Moves between elements:
giro § ligi
giro ! moto
giro + fivu
giro & dalu
giro * dile
riro § finu
riro ! deru
riro + lape
riro & lepi
riro * lone
mige § duba
mige ! mise
mige + keli
mige & koza
mige * kanu
busi § babo
busi ! lepi
busi + nito
busi & vose
busi * sugu
pobi § lazu
pobi ! koza
pobi + poti
pobi & sumi
pobi * duri
rune § liba
rune ! fuli
rune + pobi
rune & mibi
rune * sumi
dofo § bego
dofo ! gogo
dofo + seke
dofo & soge
dofo * mobe
lelo § mige
lelo ! namu
lelo + nute
lelo & duba
lelo * liza
gula § dile
gula ! vose
gula + rufi
gula & nali
gula * moto
loko § gelu
loko ! zuba
loko + nome
loko & zuve
loko * pozu
kanu § gone
kanu ! keli
kanu + namu
kanu & poti
kanu * lelo
dele § kesi
dele ! sanu
dele + gelu
dele & deru
dele * gami
nini § nito
nini ! mumu
nini + deru
nini & beti
nini * riro
guvo § tudo
guvo ! mifi
guvo + sufa
guvo & zuba
guvo * fume
kesa § giro
kesa ! fake
kesa + vose
kesa & ligi
kesa * gula
babo § vose
babo ! fono
babo + beti
babo & fivu
babo * nimo
fivu § gula
fivu ! babo
fivu + nimo
fivu & dile
fivu * fake
kesi § deru
kesi ! buli
kesi + zuve
kesi & kega
kesi * muni
bafo § lubo
bafo ! dile
bafo + kesa
bafo & dite
bafo * ligi
namu § mise
namu ! bego
namu + riso
namu & lelo
namu * nute
bego § soge
bego ! bivi
bego + tifi
bego & namu
bego * riso
lade § pozu
lade ! bava
lade + guvo
lade & temi
lade * zuba
mibi § pore
mibi ! rune
mibi + sumi
mibi & mifi
mibi * dume
riso § moze
riso ! tifi
riso + gogo
riso & nute
riso * dofo
puzu § pigo
puzu ! dite
puzu + moro
puzu & dazu
puzu * tara
nito § beti
nito ! lone
nito + kega
nito & sugu
nito * finu
moro § tura
moro ! ligi
moro + nali
moro & tara
moro * lubo
bivi § dofo
bivi ! dazu
bivi + koda
bivi & bego
bivi * tifi
lazu § sumi
lazu ! luso
lazu + luto
lazu & zila
lazu * fuli
dite § pugi
dite ! bafo
dite + ligi
dite & puzu
dite * moro
tudo § zuba
tudo ! nuzu
tudo + gabe
tudo & fuzo
tudo * bava
gami § muni
gami ! gelu
gami + temi
gami & lape
gami * buli
dume § voru
dume ! sumi
dume + doka
dume & sufa
dume * liba
sufa § gabe
sufa ! dume
sufa + liba
sufa & fume
sufa * pore
moze § nute
moze ! mobe
moze + bivi
moze & keli
moze * bego
tefi § koda
tefi ! tura
tefi + dite
tefi & seke
tefi * puzu
moto § kesa
moto ! rufi
moto + babo
moto & giro
moto * fivu
fuli § doka
fuli ! luto
fuli + koza
fuli & rune
fuli * pobi
pore § mifi
pore ! liba
pore + zila
pore & nuzu
pore * voru
gabe § fume
gabe ! voru
gabe + mibi
gabe & bava
gabe * mifi
dile § nali
dile ! fivu
dile + fake
dile & bafo
dile * kesa
koza § luso
koza ! mige
koza + kanu
koza & pobi
koza * poti
fake § moto
fake ! nimo
fake + busi
fake & kesa
fake * vose
pigo § dazu
pigo ! pugi
pigo + tura
pigo & gogo
pigo * tefi
temi § sanu
temi ! lade
temi + zuba
temi & buli
temi * loko
koda § seke
koda ! tara
koda + pugi
koda & tifi
koda * pigo
poti § luto
poti ! kanu
poti + lelo
poti & duri
poti * duba
beti § sugu
beti ! nini
beti + riro
beti & nimo
beti * lepi
lape § mumu
lape ! gami
lape + buli
lape & lone
lape * kesi
liba § mibi
liba ! doka
liba + lazu
liba & pore
liba * zila
liza § kanu
liza ! nute
liza + soge
liza & gone
liza * mise
gogo § bivi
gogo ! pigo
gogo + tefi
gogo & dofo
gogo * seke
tara § tefi
tara ! moro
tara + lubo
tara & koda
tara * pugi
nimo § rufi
nimo ! beti
nimo + lepi
nimo & fake
nimo * busi
finu § lepi
finu ! kega
finu + mumu
finu & fono
finu * nini
gelu § zuve
gelu ! fuzo
gelu + lade
gelu & gami
gelu * temi
doka § rune
doka ! duri
doka + luso
doka & liba
doka * lazu
rufi § fake
rufi ! sugu
rufi + fono
rufi & moto
rufi * babo
duri § fuli
duri ! poti
duri + duba
duri & doka
duri * luso
pugi § puzu
pugi ! lubo
pugi + dalu
pugi & pigo
pugi * tura
gone § poti
gone ! liza
gone + mise
gone & luto
gone * mige
seke § tifi
seke ! tefi
seke + puzu
seke & mobe
seke * dazu
fono § busi
fono ! finu
fono + nini
fono & babo
fono * beti
zuve § gami
zuve ! loko
zuve + pozu
zuve & muni
zuve * sanu
fume § bava
fume ! sufa
fume + pore
fume & nome
fume * nuzu
tifi § mobe
tifi ! koda
tifi + pigo
tifi & riso
tifi * gogo
sugu § nimo
sugu ! nito
sugu + finu
sugu & rufi
sugu * fono
sanu § buli
sanu ! pozu
sanu + fuzo
sanu & dele
sanu * gelu
luso § pobi
luso ! duba
luso + gone
luso & lazu
luso * luto
voru § sufa
voru ! zila
voru + rune
voru & gabe
voru * mibi
vose § fivu
vose ! busi
vose + sugu
vose & gula
vose * rufi
ligi § dalu
ligi ! kesa
ligi + gula
ligi & moro
ligi * nali
luto § duri
luto ! gone
luto + mige
luto & fuli
luto * koza
zuba § fuzo
zuba ! guvo
zuba + fume
zuba & loko
zuba * nome
mobe § riso
mobe ! seke
mobe + dazu
mobe & moze
mobe * bivi
dalu § moro
dalu ! giro
dalu + dile
dalu & tura
dalu * bafo
nali § bafo
nali ! gula
nali + moto
nali & lubo
nali * giro
mumu § lone
mumu ! muni
mumu + dele
mumu & nini
mumu * deru
keli § liza
keli ! moze
keli + bego
keli & kanu
keli * namu
nome § lade
nome ! fume
nome + nuzu
nome & pozu
nome * tudo
fuzo § loko
fuzo ! tudo
fuzo + bava
fuzo & gelu
fuzo * lade
bava § nome
bava ! gabe
bava + mifi
bava & lade
bava * guvo
nute § keli
nute ! riso
nute + dofo
nute & liza
nute * soge
lone § nini
lone ! lape
lone + kesi
lone & nito
lone * kega
buli § dele
buli ! temi
buli + loko
buli & kesi
buli * zuve
tura § tara
tura ! dalu
tura + bafo
tura & tefi
tura * dite
pozu § temi
pozu ! nome
pozu + tudo
pozu & sanu
pozu * fuzo
lepi § fono
lepi ! riro
lepi + lone
lepi & busi
lepi * nito
sumi § zila
sumi ! pobi
sumi + duri
sumi & dume
sumi * doka
dazu § gogo
dazu ! puzu
dazu + tara
dazu & bivi
dazu * koda
muni § lape
muni ! zuve
muni + sanu
muni & mumu
muni * dele
deru § kega
deru ! dele
deru + gami
deru & riro
deru * lape
soge § namu
soge ! dofo
soge + mobe
soge & mise
soge * moze
mise § lelo
mise ! soge
mise + moze
mise & mige
mise * keli
zila § dume
zila ! lazu
zila + fuli
zila & voru
zila * rune
mifi § nuzu
mifi ! mibi
mifi + dume
mifi & guvo
mifi * sufa
lubo § dite
lubo ! nali
lubo + giro
lubo & pugi
lubo * dalu
kega § riro
kega ! kesi
kega + muni
kega & finu
kega * mumu
duba § koza
duba ! lelo
duba + liza
duba & luso
duba * gone
nuzu § guvo
nuzu ! pore
nuzu + voru
nuzu & tudo
nuzu * gabe

In the rows, zero is written as 50.

The rows follow the links: the fewer symbols apart two elements are, the more alike their rows tend to be.

Named rows; a name shown again gets a slightly different row:
dume
[ 27  35  56  73  32  52  24  41  79  40  53  25  36  40  41  41  35  56  36  52  44  40  48  52  55  54  60  73  57  46  55  73  70  66  65  47  56  48  29  65  62  57  64]
fuli
[ 49  54  43  44  39   4  45  54  57  36  59  51  26  47  46  57  40  41  60  64  49  43  42  75  44  46  90  63  47  64  63  79  60  53  59  49  72  53  41  58  57  47  64]
kesa
[ 78  64  50  46  67  94  68  42  51  61  43  49  71  43  67  42  49  52  69  37  48  55  57  36  56  39  24  25  53  52  41  28  59  42  37  60  36  47  56  36  45  57  31]
nimo
[ 50  50  58  47  62  56  67  61  29  63  45  81  70  72  49  56  79  55  37  46  58  62  57  31  45  58  35  49  46  37  52  22  16  32  38  56  39  57  76  59  39  46  50]
gogo
[ 41  46  44  48  51  74  46  48  44  50  57  10  59  68  60  56  52  58  49  42  57  35  49  48  71  51  33  53  55  63  58  56  53  54  60  40  44  70  14  41  37  49   6]
sanu
[ 49  33  55  55  49  47  33  50  53  39  43  71  46  26  35  48  32  59  44  63  41  69  61  44  43  63  42  45  46  28  24  30  61  70  53  37  43  26  75  31  59  51  77]
voru
[ 16  25  58  68  34  52  23  46  70  43  49  28  39  43  37  45  39  59  20  53  47  45  48  50  50  62  52  76  57  42  48  67  56  74  69  37  53  46  38  63  61  53  66]
lepi
[ 35  37  64  70  49  73  41  52  44  48  48  60  73  62  42  45  61  66  33  46  51  61  67  16  58  69  19  55  54  28  46  21  47  48  47  39  28  56  61  48  39  57  48]
guvo
[ 35  42  58  54  50  32  46  53  61  62  41  71  38  44  44  48  63  43  25  51  50  53  43  59  28  54  70  65  51  42  51  65  28  53  50  60  64  39  71  80  68  44  95]
moro
[ 69  62  39  28  57  32  67  64  13  42  60  61  60  68  52  69  56  50  74  61  56  57  56  55  57  53  45  38  43  62  52  33  44  39  49  38  46  63  52  25  29  43  18]
bava
[ 38  46  59  57  48  36  49  48  65  63  41  72  37  37  45  42  62  41  29  50  49  53  44  57  30  48  70  61  51  41  51  64  33  50  47  66  63  37  70  84  69  47  94]
soge
[ 51  57  40  28  62  44  69  56  36  72  47  35  43  67  67  60  69  37  45  41  62  37  31  73  46  38  62  53  50  72  63  76  20  47  54  60  67  60  37  62  51  34  38]
lazu
[ 48  60  46  53  35  10  45  50  63  36  60  47  29  46  45  50  41  41  61  64  48  42  42  72  47  45  91  66  50  64  67  82  62  49  59  55  71  54  37  62  59  51  64]
dite
[ 69  66  40  30  58  28  68  62  16  40  62  60  60  72  54  66  59  48  78  61  55  54  53  56  56  52  53  38  43  65  58  35  45  36  46  44  48  69  52  31  31  46  20]
busi
[ 46  47  58  50  59  55  61  63  28  61  46  78  72  72  46  55  82  57  33  46  56  62  59  30  46  63  30  51  48  37  48  20  18  34  43  48  36  56  71  56  37  47  50]
tefi
[ 65  74  44  52  52  56  64  48  49  45  63  33  61  70  62  50  55  48  80  46  52  38  53  47  69  38  55  46  53  69  74  54  67  25  44  59  47  75  25  51  36  58  15]
gami
[ 52  43  56  50  47  19  43  55  42  31  52  91  47  40  30  55  45  56  49  70  45  70  64  44  39  69  53  51  44  31  36  28  52  54  48  39  46  37  81  39  52  52  75]
dile
[ 75  60  48  45  68  92  63  43  44  58  45  46  69  43  64  48  44  54  66  39  49  55  56  37  59  43  19  22  52  49  36  25  60  47  38  55  33  46  55  28  43  53  27]
bafo
[ 66  52  43  28  65  59  60  56  20  47  54  52  65  55  57  66  44  59  65  54  53  59  58  47  56  56  25  28  46  53  36  24  49  55  49  34  40  52  53  12  35  44  18]
sufa
[ 14  22  57  61  38  42  24  53  59  50  46  41  38  48  36  51  48  58  14  52  53  48  47  53  44  67  52  73  56  38  46  63  39  75  68  35  57  44  47  62  60  45  73]
vose
[ 66  66  53  45  65  67  79  51  41  72  45  78  70  63  60  46  77  43  55  39  53  58  54  35  45  43  40  36  50  49  57  32  28  21  31  72  40  55  73  66  43  53  50]
loko
[ 51  41  57  63  49  68  38  38  73  50  39  61  44  16  43  37  30  56  44  50  41  62  55  42  43  53  44  43  52  30  27  42  70  67  49  52  45  22  71  44  68  58  82]
keli
[ 62  64  39  37  60  61  68  47  57  72  46  25  40  47  70  55  54  34  56  36  56  35  32  75  45  26  67  44  54  73  58  83  44  49  50  67  67  52  33  64  59  41  44]
fuzo
[ 55  47  57  65  48  68  44  35  82  57  38  60  42  16  49  32  35  49  43  47  39  57  50  46  41  43  54  45  53  36  36  53  66  58  45  64  50  25  68  61  72  59  90]
kega
[ 55  60  64  82  39  51  48  40  68  35  58  78  62  52  41  32  52  56  66  55  41  58  67  22  60  55  53  53  51  34  63  30  76  23  32  63  37  56  64  63  47  73  62]
tara
[ 69  78  43  44  53  36  68  56  37  44  64  52  59  74  58  59  57  47  83  53  53  45  52  53  63  41  59  43  49  70  74  49  59  25  42  57  50  75  36  47  35  54  18]
giro
[ 74  55  47  40  67  86  60  46  38  55  45  45  66  46  62  51  45  57  67  44  50  58  58  42  60  46  16  23  49  50  35  25  61  51  43  48  35  45  54  21  42  51  23]
nini
[ 44  48  66  83  42  73  39  42  65  41  51  60  70  54  44  34  51  63  51  48  43  57  68  15  65  60  30  54  53  30  54  25  70  39  41  50  27  57  57  55  43  71  51]

Each walk starts at a row. The symbols on each line, taken left to right, move it on to the next element.
Answer with the element's row; about right is enough.
---
[ 20  32  57  72  33  54  22  44  77  42  49  25  39  43  37  43  37  57  28  52  49  41  45  51  56  59  55  73  57  42  49  70  62  75  66  41  52  46  34  62  62  57  64]
§ -> [ 13  25  58  66  35  46  23  51  66  45  47  35  40  45  35  50  44  59  15  53  53  46  48  53  48  67  49  73  55  38  44  66  47  76  68  35  53  45  44  62  62  50  71]
! -> [ 29  44  55  75  31  48  27  40  84  40  53  27  36  41  44  38  33  54  42  52  45  39  46  54  57  51  65  70  57  50  58  78  75  63  60  51  57  51  28  66  61  59  62]
---
[ 56  63  40  31  60  47  70  55  46  74  49  33  43  60  68  56  64  34  50  39  60  37  31  75  42  31  64  48  53  76  64  80  29  47  52  66  70  57  36  66  55  35  43]
! ! -> [ 37  42  45  44  53  69  47  55  37  53  55  10  60  72  59  60  54  56  43  40  58  36  45  52  65  54  30  57  53  63  57  57  44  60  63  34  48  70  17  41  37  46   9]
! § -> [ 46  52  45  54  51  74  48  48  48  49  59  11  63  69  61  52  52  56  57  39  55  35  50  45  72  48  34  53  56  66  63  57  61  50  56  44  43  72  15  43  39  53   7]
---
[ 18  23  57  56  40  35  31  55  54  52  45  48  39  49  36  53  52  55  10  53  55  47  47  56  39  67  55  73  51  37  45  64  31  72  66  38  56  41  54  67  62  45  77]
& & * -> [ 50  52  57  62  49  50  52  42  77  64  38  71  40  27  50  34  51  40  39  45  44  54  44  55  33  42  68  53  50  38  48  61  49  48  43  74  59  32  71  80  72  54  96]
§ -> [ 53  51  57  65  51  63  47  36  83  60  39  64  42  19  51  32  43  44  44  45  40  55  49  49  38  42  59  47  52  37  39  57  61  55  42  70  55  26  70  68  73  59  92]
---
[ 36  42  43  29  57  52  53  62  26  62  53  21  54  76  58  68  64  51  34  44  66  38  40  62  53  54  43  60  50  67  56  61  21  59  64  38  54  68  28  48  38  35  20]
& ! § -> [ 43  50  40  27  60  43  65  62  28  69  48  32  48  74  62  67  68  43  35  43  66  38  35  71  47  48  54  58  50  70  62  70  15  52  63  48  62  64  35  56  44  32  31]
§ + * -> [ 35  41  44  39  55  65  47  56  34  55  52  15  58  75  58  63  59  58  36  41  63  36  42  55  64  55  31  58  54  64  54  58  36  62  65  35  49  69  22  41  39  40  13]
---
[ 30  38  59  53  45  28  44  56  56  59  41  69  38  47  41  51  61  45  20  52  54  53  44  59  31  56  66  69  49  40  50  63  26  56  55  56  62  39  69  76  64  42  90]
+ + -> [ 36  48  55  74  31  42  32  40  83  37  56  28  37  41  43  38  34  47  50  52  45  39  47  56  56  48  73  68  57  54  63  81  78  57  59  55  61  53  27  67  63  62  64]
& * + -> [ 43  58  51  65  31  25  37  43  76  37  59  38  30  43  46  43  37  44  58  57  43  38  44  64  53  44  84  66  53  60  69  82  74  49  55  59  65  56  33  69  62  58  64]
---
[ 69  52  42  30  65  70  58  55  26  49  50  47  67  51  56  62  45  59  65  49  52  60  57  45  59  53  20  27  47  52  33  22  52  55  49  36  37  49  53  12  39  47  18]
+ + ! -> [ 39  40  60  51  56  59  57  59  27  58  46  74  70  72  43  54  75  60  30  48  55  63  61  27  47  68  27  51  49  35  49  18  24  40  44  43  35  56  70  53  36  48  49]
! ! -> [ 50  58  65  84  39  61  45  40  68  38  53  68  67  52  43  31  51  59  63  52  41  58  68  20  62  54  45  51  52  34  60  30  75  29  34  60  33  57  60  59  46  74  60]
---
[ 67  57  39  26  63  40  64  62  13  43  59  60  60  65  52  70  51  55  70  59  56  58  55  51  56  56  38  35  45  58  44  28  43  44  49  34  44  60  54  20  31  42  19]
+ + -> [ 75  69  52  51  65  80  76  46  51  69  43  65  69  53  66  42  68  47  66  34  49  56  54  36  49  33  36  28  51  50  52  33  46  27  29  75  40  53  66  57  47  55  45]
+ * + -> [ 39  39  65  74  45  74  39  47  53  45  51  60  72  58  42  41  55  68  39  46  48  58  69  15  61  68  20  54  53  29  47  20  54  46  46  41  28  54  57  47  42  63  46]
---
[ 77  69  51  49  67  87  75  44  51  68  43  60  70  48  68  42  58  47  65  33  50  57  55  36  50  33  33  27  52  51  50  32  51  30  29  72  39  49  64  53  45  57  41]
+ + -> [ 33  38  63  63  52  68  45  54  36  48  49  65  71  67  41  49  66  67  31  49  51  61  65  19  57  69  18  56  51  30  44  17  37  48  48  39  29  56  65  49  38  56  46]
& § -> [ 61  62  56  47  64  60  75  56  37  67  44  80  67  68  57  48  79  48  52  42  54  60  57  36  43  47  43  42  49  44  54  29  21  23  34  67  43  55  75  63  43  49  51]
---
[ 46  58  47  58  34  17  41  46  71  37  59  42  30  46  46  47  40  41  61  60  47  38  43  68  51  45  89  65  51  63  69  82  70  49  56  56  69  56  33  68  61  55  64]
§ + -> [ 49  53  41  39  40   0  46  59  50  34  59  51  26  46  43  62  42  42  56  66  51  44  41  79  46  51  87  61  48  64  59  78  55  57  62  47  72  52  40  52  56  43  59]
+ + ! -> [ 60  63  38  35  62  53  69  50  52  73  47  30  41  53  73  56  61  33  53  37  58  35  32  76  44  29  68  46  52  76  61  80  36  48  51  68  69  55  35  64  58  40  43]
